Here is a tiny trained network, its code and every weight. The questions are about switching its units off for an input and a class, where a switched-off unit gives its printed mean instead of its output.

import numpy as np


def w(rows, s, z=0):
    codes = np.array(rows[::2]) - 128.0
    scale = np.full(codes.shape[1], s)
    scale[-1] = z or s
    return codes * scale


def f(y):
    return np.maximum(y, 0)


def log_softmax(a):
    a = a - a.max(-1, keepdims=True)
    return a - np.log(np.exp(a).sum(-1, keepdims=True))


def net(x, mask):
    res = np.array(x, float).reshape(1, 6) / 4 @ E
    y = f(res @ A[0][:, :-1].T + A[0][:, -1])
    res = res + np.where(mask, y, B[0][:, -1]) @ B[0][:, :-1]
    return log_softmax(res[-1] @ U[:, :-1].T + U[:, -1])


A, B = {}, {}
E = w([
[84,23,46,167],'x0',
[175,88,234,240],'x1',
[128,128,128,128],'x2',
[151,205,29,230],'x3',
[7,160,168,159],'x4',
[127,128,127,128],'x5',
],0.011)
A[0] = w([
[108,163,88,47,141],'N0',
[201,89,102,93,131],'N1',
[145,170,72,179,144],'N2',
[196,80,86,78,54],'N3',
[112,175,58,105,88],'N4',
[124,172,68,142,100],'N5',
[104,73,136,73,109],'N6',
[206,124,105,113,71],'N7',
[111,77,176,82,87],'N8',
[88,136,75,28,3],'N9',
[147,178,88,200,54],'N10',
[136,207,139,73,132],'N11',
[186,74,219,237,47],'N12',
[90,70,92,138,135],'N13',
[114,83,169,83,111],'N14',
[52,129,142,146,129],'N15',
[196,87,110,101,135],'N16',
[67,126,140,146,76],'N17',
[85,65,93,158,139],'N18',
[53,147,160,124,109],'N19',
[112,87,157,66,156],'N20',
[49,154,117,105,111],'N21',
[120,125,177,61,94],'N22',
[142,186,79,202,183],'N23',
[201,104,117,105,100],'N24',
[106,83,89,136,143],'N25',
[38,150,161,144,86],'N26',
[115,50,152,103,112],'N27',
[145,253,192,82,168],'N28',
[140,68,187,84,166],'N29',
[70,164,144,168,106],'N30',
[113,112,178,191,18],'N31',
[91,41,97,135,131],'N32',
[164,182,201,127,112],'N33',
[99,57,88,141,128],'N34',
],0.016,0.0048)
B[0] = w([
[79,132,89,146,214],'N0',
[171,185,179,49,187],'N1',
[127,127,183,187,211],'N2',
[131,164,147,59,187],'N3',
[51,137,117,145,203],'N4',
[93,121,169,189,193],'N5',
[97,115,176,195,186],'N6',
[162,194,178,58,174],'N7',
[124,139,175,178,193],'N8',
[18,191,46,150,213],'N9',
[117,131,208,208,206],'N10',
[176,50,14,108,200],'N11',
[4,167,18,95,252],'N12',
[182,58,62,139,180],'N13',
[122,132,179,180,189],'N14',
[179,182,164,53,178],'N15',
[149,184,164,59,182],'N16',
[157,178,156,79,162],'N17',
[195,76,73,120,184],'N18',
[164,177,169,68,179],'N19',
[111,111,198,195,197],'N20',
[120,191,147,56,184],'N21',
[104,107,172,203,191],'N22',
[136,106,221,194,234],'N23',
[152,178,153,65,175],'N24',
[158,65,89,109,172],'N25',
[173,186,174,45,187],'N26',
[112,122,156,196,188],'N27',
[210,16,69,135,244],'N28',
[128,130,166,194,210],'N29',
[189,178,173,82,181],'N30',
[58,182,67,107,182],'N31',
[194,45,74,107,192],'N32',
[166,39,46,109,204],'N33',
[185,74,77,122,184],'N34',
],0.012,0.018)
U = w([
[236,18,54,138,212],'0',
[134,128,217,254,78],'1',
[205,218,176,27,2],'2',
[24,174,28,142,125],'3',
],0.017,0.0052)

Each question gives the input, the list of numbers given to net, and the class t.
The units are the neurons (one row each of A and B). Each row of codes is followed by its name. A weight is (code - 128) times the scale printed after its matrix; where a second scale follows, it is the last column's (A, B and U).
mask holds one flag per neuron, in row order. A switched-off neuron (its flag False) gives its mean, the last column of its row in B, instead of its output. The means were averaged over made-up inputs and are rounded, as every weight is.
A unit's drop is (log p(t) with every unit on - log p(t) with that unit switched off) / (log p(t) with every unit on - log p(t) with every unit switched off).
unit that matters most: the unit with the biggest drop
top k neurons: the k neurons with the biggest drops, biggest first
drop when u is switched off: that unit's drop, to one decimal
input [-5,4,-3,4,-4,7], class 0: unit that matters most : N33
input [3,-4,-8,-4,5,2], class 2: top 4 neurons : (N21 N12 N26 N15)
input [-6,-1,3,6,-3,0], class 0: top 2 neurons : (N28 N11)
input [-6,-8,6,-7,3,-6], class 3: top 2 neurons : (N9 N11)
input [-7,8,-4,-6,-3,-6], class 3: top 2 neurons : (N12 N31)
input [-4,-2,-2,-5,-5,-5], class 1: top 4 neurons : (N22 N20 N29 N26)
input [-4,2,1,-4,2,-6], class 0: top 3 neurons : (N28 N33 N23)
input [-4,5,4,-5,6,4], class 2: top 2 neurons : (N26 N19)
input [-2,-4,3,-4,1,8], class 1: top 4 neurons : (N12 N20 N22 N31)
input [-2,5,-2,4,1,-6], class 3: top 2 neurons : (N12 N31)
input [-1,-1,-5,6,-6,3], class 1: top 2 neurons : (N23 N10)
input [8,5,-2,-1,7,-3], class 0: top 3 neurons : (N32 N18 N13)
input [8,7,1,2,6,6], class 0: drop when N18 is switched off : 0.1
input [0,3,-8,-8,-7,5], class 1: drop when N16 is switched off : 0.0
input [-7,-8,7,-7,-6,5], class 3: unit that matters most : N9
input [5,-7,-2,-5,-2,-4], class 3: drop when N9 is switched off : 5.4
